[[125 122 103 111 142 138 127 126 148 110 104]
 [135 130 125 116 118 117 140 145 133 128 130]]
|
[[135 130 125 116 118 117 140 145 133 128 130]
 [125 122 103 111 142 138 127 126 148 110 104]]

[[130 124 118 114 111 133 143 137 119 105 101]
 [134 131 135 128 119 142 108 134 127 122 133]
 [132 136 124 118 119 136 131 131 133 118 119]
 [125 130 125 122 120 123 132 130 125 124 129]
 [152 137 146 121 109 132 123 139 116 111 114]
 [112 109 120 128 146 130 135 138 147 145 146]]
|
[[152 137 146 121 109 132 123 139 116 111 114]
 [132 136 124 118 119 136 131 131 133 118 119]
 [134 131 135 128 119 142 108 134 127 122 133]
 [125 130 125 122 120 123 132 130 125 124 129]
 [130 124 118 114 111 133 143 137 119 105 101]
 [112 109 120 128 146 130 135 138 147 145 146]]

[[123 109 113 129 139 122 136 137 139 114 138 129]
 [138 129 151 110 130 143 134 110 133 150 129 117]
 [118 128 123 141 110 128 124 138 130 120 125 135]
 [129 116 120 132 135 125 120 133 135 137 123 128]]
|
[[138 129 151 110 130 143 134 110 133 150 129 117]
 [118 128 123 141 110 128 124 138 130 120 125 135]
 [129 116 120 132 135 125 120 133 135 137 123 128]
 [123 109 113 129 139 122 136 137 139 114 138 129]]

[[117 139 133 123 146 113]
 [121 151 125 120 116 142]]
|
[[121 151 125 120 116 142]
 [117 139 133 123 146 113]]

[[150 116 143 126 113 124 113 130 129 125 118]
 [122 133 134 137 135 129 109 106 131 135 101]
 [131 130 141 138 132 137 127 124 135 151 113]]
|
[[122 133 134 137 135 129 109 106 131 135 101]
 [131 130 141 138 132 137 127 124 135 151 113]
 [150 116 143 126 113 124 113 130 129 125 118]]

[[111 147 104 109 119 151 113 126 137 113]
 [141 109 153 150 141 106 138 133 115 147]
 [133 114 152 154 152 112 130 142 106 154]
 [121 124 141 147 154 124 118 146 105 151]
 [111 148 103 107 117 152 114 125 139 111]
 [143 122 128 119 108 120 144 112 145 114]
 [116 128 137 145 154 130 113 148 105 150]]
|
[[111 148 103 107 117 152 114 125 139 111]
 [111 147 104 109 119 151 113 126 137 113]
 [116 128 137 145 154 130 113 148 105 150]
 [121 124 141 147 154 124 118 146 105 151]
 [143 122 128 119 108 120 144 112 145 114]
 [133 114 152 154 152 112 130 142 106 154]
 [141 109 153 150 141 106 138 133 115 147]]

[[115 131 147 121 133]
 [113 129 149 120 136]
 [115 132 151 123 136]
 [121 124 142 123 129]
 [124 123 145 124 129]
 [120 122 138 125 132]]
|
[[115 132 151 123 136]
 [115 131 147 121 133]
 [113 129 149 120 136]
 [121 124 142 123 129]
 [124 123 145 124 129]
 [120 122 138 125 132]]

[[119 135 138 126 123 119 113 134 124 134 119 113 132 114 137 119]
 [128 145 151 120 132 128 104 144 131 126 128 105 127 105 125 128]
 [103 127 127 137 132 101 125 127 132 116 102 125 139 125 116 102]
 [124 133 134 145 152 124 129 132 147 116 124 129 141 129 112 124]]
|
[[128 145 151 120 132 128 104 144 131 126 128 105 127 105 125 128]
 [119 135 138 126 123 119 113 134 124 134 119 113 132 114 137 119]
 [124 133 134 145 152 124 129 132 147 116 124 129 141 129 112 124]
 [103 127 127 137 132 101 125 127 132 116 102 125 139 125 116 102]]

[[142 111 133 119 120 129 112]
 [123 130 124 108 117 152 103]
 [105 152 128 142 128 143 131]
 [130 114 120 134 151 116 141]
 [136 140 137 121 120 104 138]
 [138 132 130 116 149 110 113]
 [107 138 111 145 141 126 122]
 [144 116 150 146 152 113 138]]
|
[[105 152 128 142 128 143 131]
 [136 140 137 121 120 104 138]
 [107 138 111 145 141 126 122]
 [138 132 130 116 149 110 113]
 [123 130 124 108 117 152 103]
 [144 116 150 146 152 113 138]
 [130 114 120 134 151 116 141]
 [142 111 133 119 120 129 112]]
